Here is a tiny trained network, its code and every weight. The questions are about switching its units off for an input and a class, where a switched-off unit gives its printed mean instead of its output.

import numpy as np


def w(rows, s, z=0):
    codes = np.array(rows[::2]) - 128.0
    scale = np.full(codes.shape[1], s)
    scale[-1] = z or s
    return codes * scale


def norm(h):
    return h / np.sqrt((h * h).mean(-1, keepdims=True) + 1e-5)


def f(y):
    return y / 2 * (1 + np.tanh(0.7978845608 * (y + 0.044715 * y**3)))


def log_softmax(a):
    a = a - a.max(-1, keepdims=True)
    return a - np.log(np.exp(a).sum(-1, keepdims=True))


def net(x, mask):
    res = np.array(x, float).reshape(1, 6) / 4 @ E
    u = 0
    for l in range(2):
        y = f(norm(res) @ A[l][:, :-1].T + A[l][:, -1])
        res = res + np.where(mask[u : u + 4], y, B[l][:, -1]) @ B[l][:, :-1]
        u += 4
    return log_softmax(norm(res)[-1] @ U[:, :-1].T + U[:, -1])


A, B = {}, {}
E = w([
[114,133,158,197,70,231],'x0',
[126,128,126,129,129,127],'x1',
[253,132,13,136,137,100],'x2',
[128,129,126,129,124,127],'x3',
[130,127,130,129,130,127],'x4',
[114,253,127,165,195,115],'x5',
],0.0047)
A[0] = w([
[82,29,110,76,104,20,4],'0.n1',
[11,54,186,30,114,158,48],'0.n2',
[46,112,197,28,152,42,66],'0.n3',
[2,231,194,90,138,102,36],'0.n4',
],0.0067,0.0027)
B[0] = w([
[235,137,174,130,147,108,201],'0.n1',
[135,155,171,163,42,70,254],'0.n2',
[187,96,6,223,161,103,222],'0.n3',
[133,91,143,97,217,195,234],'0.n4',
],0.011,0.0038)
A[1] = w([
[83,101,101,94,164,89,5],'1.n1',
[153,163,110,1,150,63,127],'1.n2',
[163,81,90,59,104,161,68],'1.n3',
[136,229,94,140,130,97,47],'1.n4',
],0.017,0.0027)
B[1] = w([
[79,31,16,251,178,141,134],'1.n1',
[101,84,199,8,158,74,254],'1.n2',
[180,136,84,120,106,225,209],'1.n3',
[51,193,86,180,97,104,240],'1.n4',
],0.012,0.006)
U = w([
[228,91,140,201,96,40,188],'0',
[132,79,62,171,246,133,181],'1',
[190,69,152,7,132,124,163],'2',
[24,153,127,66,159,32,70],'3',
[79,103,228,149,13,131,91],'4',
[72,156,225,140,183,217,154],'5',
[193,126,74,127,62,232,1],'6',
[69,206,69,197,83,125,154],'7',
],0.013,0.00092)

Each question gives the input, the list of numbers given to net, and the class t.
The units are the neurons (one row each of A and B). Each row of codes is followed by its name. A weight is (code - 128) times the scale printed after its matrix; where a second scale follows, it is the last column's (A, B and U).
mask holds one flag per neuron, layer by layer. A switched-off neuron (its flag False) gives its mean, the last column of its row in B, instead of its output. The means were averaged over made-up inputs and are rounded, as every weight is.
A unit's drop is (log p(t) with every unit on - log p(t) with that unit switched off) / (log p(t) with every unit on - log p(t) with every unit switched off).
The circuit of an input: a set's keep is (log p(t) with only the set's units on - log p(t) with every unit switched off) / (log p(t) with every unit on - log p(t) with every unit switched off). Starting from all 8 units, units are removed one at a time, each time the one whose removal leaves the highest keep (on an exact tie, the one counted first), for as long as the keep stays at least 0.8.
circuit, biggest first: the units of the circuit, biggest drop first
most important unit: the unit with the biggest drop
k most important neurons: the k neurons with the biggest drops, biggest first
k most important neurons of layer l: the k neurons of layer l with the biggest drops, biggest first
input [-3,-8,-7,5,2,1], class 1: circuit, biggest first : (0.n3)
input [6,-2,8,-7,2,3], class 7: 2 most important neurons : (0.n4; 1.n4)
input [-7,3,0,0,1,-4], class 0: circuit, biggest first : (0.n3; 0.n1)
input [0,3,5,0,2,2], class 3: 2 most important neurons of layer 0 : (0.n3; 0.n2)
input [-8,-8,-8,-6,-3,-7], class 0: circuit, biggest first : (0.n3; 0.n2)
input [-3,6,6,-4,1,1], class 3: 3 most important neurons : (1.n2; 0.n4; 1.n4)
input [-3,6,5,-2,-7,7], class 3: 2 most important neurons of layer 0 : (0.n3; 0.n2)
input [1,-3,1,6,-3,2], class 7: 3 most important neurons : (0.n4; 1.n2; 0.n1)
input [-2,-6,5,-3,8,6], class 3: circuit, biggest first : (1.n2; 0.n3; 1.n4)
input [1,8,6,6,0,-1], class 6: circuit, biggest first : (1.n3; 0.n3)
input [0,-4,-5,-7,-8,-1], class 0: circuit, biggest first : (0.n2; 0.n3)
input [6,-1,8,-6,6,2], class 7: circuit, biggest first : (0.n4; 1.n4)
input [-6,7,-5,-2,8,-1], class 0: circuit, biggest first : (0.n3; 0.n2)
input [-6,1,0,-6,8,-5], class 0: 2 most important neurons : (0.n3; 0.n4)
input [-7,6,8,-5,6,6], class 3: most important unit : 1.n2
input [-8,-2,-8,-6,-5,7], class 1: 2 most important neurons of layer 0 : (0.n4; 0.n3)
input [-6,6,0,-8,-5,8], class 1: 2 most important neurons : (1.n1; 0.n2)
input [-6,7,-1,1,-4,2], class 1: 2 most important neurons : (0.n3; 0.n2)
input [-2,2,-6,7,-2,-2], class 0: 2 most important neurons : (0.n2; 0.n3)
input [-4,-4,3,-3,-6,1], class 3: most important unit : 0.n4
input [-8,5,-3,6,4,5], class 1: 2 most important neurons : (0.n3; 0.n4)
input [-6,-6,-4,4,7,2], class 1: 2 most important neurons : (0.n3; 0.n4)
